Here is a tiny trained network, its code and every weight. The questions are about switching its units off for an input and a class, where a switched-off unit gives its printed mean instead of its output.

import numpy as np


def w(rows, s, z=0):
    codes = np.array(rows[::2]) - 128.0
    scale = np.full(codes.shape[1], s)
    scale[-1] = z or s
    return codes * scale


def f(y):
    return np.maximum(y, 0)


def log_softmax(a):
    a = a - a.max(-1, keepdims=True)
    return a - np.log(np.exp(a).sum(-1, keepdims=True))


def net(x, mask):
    res = np.array(x, float).reshape(1, 7) / 4 @ E
    y = f(res @ A[0][:, :-1].T + A[0][:, -1])
    res = res + np.where(mask, y, B[0][:, -1]) @ B[0][:, :-1]
    return log_softmax(res[-1] @ U[:, :-1].T + U[:, -1])


A, B = {}, {}
E = w([
[156,67,185,116,110,1,146],'x0',
[64,78,55,116,36,117,57],'x1',
[26,136,163,165,89,138,189],'x2',
[153,82,154,35,86,213,177],'x3',
[214,117,104,199,64,143,166],'x4',
[103,71,35,128,187,109,197],'x5',
[127,127,127,131,129,130,129],'x6',
],0.0082)
A[0] = w([
[155,196,82,156,139,237,96,121],'n1',
[136,180,109,141,137,216,141,64],'n2',
[121,191,69,130,142,189,143,36],'n3',
[169,164,92,175,93,142,135,208],'n4',
[61,189,131,132,182,78,87,214],'n5',
[109,88,48,126,42,118,97,187],'n6',
[186,187,187,150,198,156,180,33],'n7',
[160,81,179,79,116,56,127,106],'n8',
[99,177,116,93,149,165,116,112],'n9',
[194,182,101,176,35,149,184,194],'n10',
[168,168,171,139,127,132,80,117],'n11',
[197,109,111,178,96,142,119,215],'n12',
[123,146,134,138,194,123,193,226],'n13',
[65,68,58,116,21,133,35,39],'n14',
[159,161,92,125,152,204,112,155],'n15',
[162,113,121,152,75,164,164,115],'n16',
[134,167,111,123,131,184,97,96],'n17',
[161,76,177,111,121,79,172,111],'n18',
[213,123,35,77,151,103,47,253],'n19',
[73,130,171,56,193,140,81,239],'n20',
[124,191,219,125,93,135,59,138],'n21',
[183,74,140,170,76,120,159,100],'n22',
[152,112,123,43,90,217,158,117],'n23',
[36,109,166,206,95,142,198,153],'n24',
[133,64,22,121,242,111,195,180],'n25',
[90,63,71,92,34,124,27,79],'n26',
[254,80,75,85,204,142,37,196],'n27',
[150,78,140,54,75,172,168,94],'n28',
[165,82,185,117,121,59,174,95],'n29',
[169,104,126,235,98,129,135,158],'n30',
[150,215,171,126,86,154,88,144],'n31',
[181,114,106,195,99,162,177,179],'n32',
[148,92,168,91,105,46,147,67],'n33',
[180,160,196,125,188,151,194,66],'n34',
[140,134,78,219,138,82,77,203],'n35',
[114,121,104,170,157,91,152,111],'n36',
[134,188,142,192,142,91,80,90],'n37',
[152,93,148,121,127,50,130,47],'n38',
[110,145,62,117,155,156,172,168],'n39',
[110,201,73,228,137,63,59,95],'n40',
[132,153,163,92,77,145,125,151],'n41',
[153,66,154,29,64,150,159,97],'n42',
[151,120,122,190,90,132,120,69],'n43',
[30,140,159,181,77,136,207,168],'n44',
[162,192,214,127,78,140,59,82],'n45',
],0.0078,0.0034)
B[0] = w([
[50,147,133,167,105,90,103,217],'n1',
[59,150,110,179,111,75,80,181],'n2',
[38,132,125,208,98,97,63,175],'n3',
[58,125,139,92,168,66,126,190],'n4',
[118,105,152,94,162,124,185,212],'n5',
[172,218,147,131,133,89,211,219],'n6',
[205,210,105,156,124,104,185,202],'n7',
[29,151,101,187,110,66,64,194],'n8',
[59,147,94,137,123,86,108,168],'n9',
[80,111,87,39,184,71,110,215],'n10',
[167,98,120,110,88,146,177,177],'n11',
[85,124,131,42,151,90,138,200],'n12',
[193,145,131,117,82,97,189,199],'n13',
[229,215,116,171,152,99,224,222],'n14',
[59,145,140,151,91,100,86,196],'n15',
[117,116,122,99,193,95,122,175],'n16',
[71,138,126,183,98,75,110,168],'n17',
[42,178,125,189,88,102,76,188],'n18',
[139,155,211,85,77,153,104,250],'n19',
[64,137,54,38,193,25,158,215],'n20',
[125,58,39,116,95,135,204,207],'n21',
[68,125,99,110,171,95,108,181],'n22',
[75,99,196,193,192,162,170,207],'n23',
[219,142,210,46,78,168,15,200],'n24',
[178,40,94,125,3,155,198,247],'n25',
[198,210,133,163,154,105,247,221],'n26',
[133,146,246,79,73,162,49,254],'n27',
[105,93,204,199,210,179,148,193],'n28',
[56,143,102,187,91,86,82,193],'n29',
[92,133,122,50,184,117,127,188],'n30',
[111,80,77,120,79,118,175,198],'n31',
[92,125,93,66,164,77,134,200],'n32',
[42,168,99,188,133,122,72,182],'n33',
[212,220,126,164,129,103,234,203],'n34',
[114,99,207,116,155,151,171,215],'n35',
[135,89,154,155,105,168,151,165],'n36',
[124,77,168,159,151,180,178,177],'n37',
[63,143,120,185,113,127,90,169],'n38',
[75,104,123,150,61,104,144,186],'n39',
[88,46,219,168,189,224,177,216],'n40',
[147,72,134,117,137,134,191,174],'n41',
[95,104,180,186,185,183,158,203],'n42',
[95,115,94,127,180,94,154,152],'n43',
[178,162,222,41,71,167,13,205],'n44',
[158,16,40,138,42,146,207,204],'n45',
],0.0053,0.0085)
U = w([
[111,128,149,108,124,126,151,255],'0',
[192,232,126,166,144,115,194,72],'1',
[106,52,200,189,227,203,154,90],'2',
[65,155,104,212,80,102,78,87],'3',
[150,24,72,101,32,148,176,104],'4',
[95,128,90,1,225,85,131,104],'5',
[164,160,200,57,73,167,73,160],'6',
[168,109,92,115,161,171,71,106],'7',
],0.0097,0.0071)

Each question gives the input, the list of numbers given to net, and the class t.
The units are the neurons (one row each of A and B). Each row of codes is followed by its name. A weight is (code - 128) times the scale printed after its matrix; where a second scale follows, it is the last column's (A, B and U).
mask holds one flag per neuron, in row order. A switched-off neuron (its flag False) gives its mean, the last column of its row in B, instead of its output. The means were averaged over made-up inputs and are rounded, as every weight is.
A unit's drop is (log p(t) with every unit on - log p(t) with that unit switched off) / (log p(t) with every unit on - log p(t) with every unit switched off).
The circuit of an input: a set's keep is (log p(t) with only the set's units on - log p(t) with every unit switched off) / (log p(t) with every unit on - log p(t) with every unit switched off). Starting from the 12 units with the biggest drops (on a tie, the unit counted first), units are removed one at a time, each time the one whose removal leaves the highest keep (on an exact tie, the one counted first), for as long as the keep stays at least 0.8.
circuit, biggest first: the units of the circuit, biggest drop first
unit that matters most: the unit with the biggest drop
top k neurons: the k neurons with the biggest drops, biggest first
input [-3,1,3,5,3,-6,5], class 4: circuit, biggest first : (n45)
input [-8,-4,-6,-7,5,5,-5], class 3: top 2 neurons : (n1, n3)
input [0,5,-7,8,-6,8,-8], class 0: circuit, biggest first : (n27, n26, n23)
input [0,1,4,-5,4,1,1], class 2: circuit, biggest first : (n40, n35)
input [6,-3,6,1,4,0,-5], class 3: circuit, biggest first : (n29, n18)
input [3,6,-5,1,-5,4,3], class 1: circuit, biggest first : (n26, n14, n6)
input [3,8,2,0,6,2,2], class 1: top 3 neurons : (n14, n26, n6)
input [6,-6,-8,-2,-1,-2,-1], class 6: top 2 neurons : (n27, n19)
input [5,-5,5,5,-4,-6,0], class 4: circuit, biggest first : (n45, n21)
input [0,-1,4,-6,4,-4,-4], class 2: circuit, biggest first : (n40, n37)
input [3,1,8,0,2,-6,7], class 6: top 3 neurons : (n44, n24, n25)
input [1,4,4,6,4,7,-7], class 0: circuit, biggest first : (n45, n21)
input [2,-1,-8,-2,-3,5,5], class 6: circuit, biggest first : (n27, n19)
input [4,-6,-2,1,-5,-4,2], class 1: circuit, biggest first : (n34, n7)
input [-6,-7,6,4,-3,6,-4], class 1: top 4 neurons : (n34, n7, n13, n27)
input [3,-8,-7,4,-4,-4,-6], class 1: circuit, biggest first : (n34)
input [-4,-1,4,1,0,1,1], class 3: top 2 neurons : (n27, n19)
input [-4,-4,3,-7,-4,-4,0], class 2: top 2 neurons : (n40, n37)
input [4,-2,-8,6,-5,-1,0], class 6: top 3 neurons : (n27, n19, n40)
input [-2,2,7,7,-5,-4,4], class 2: unit that matters most : n23
input [5,-5,-3,-7,6,0,0], class 2: top 4 neurons : (n40, n37, n35, n20)
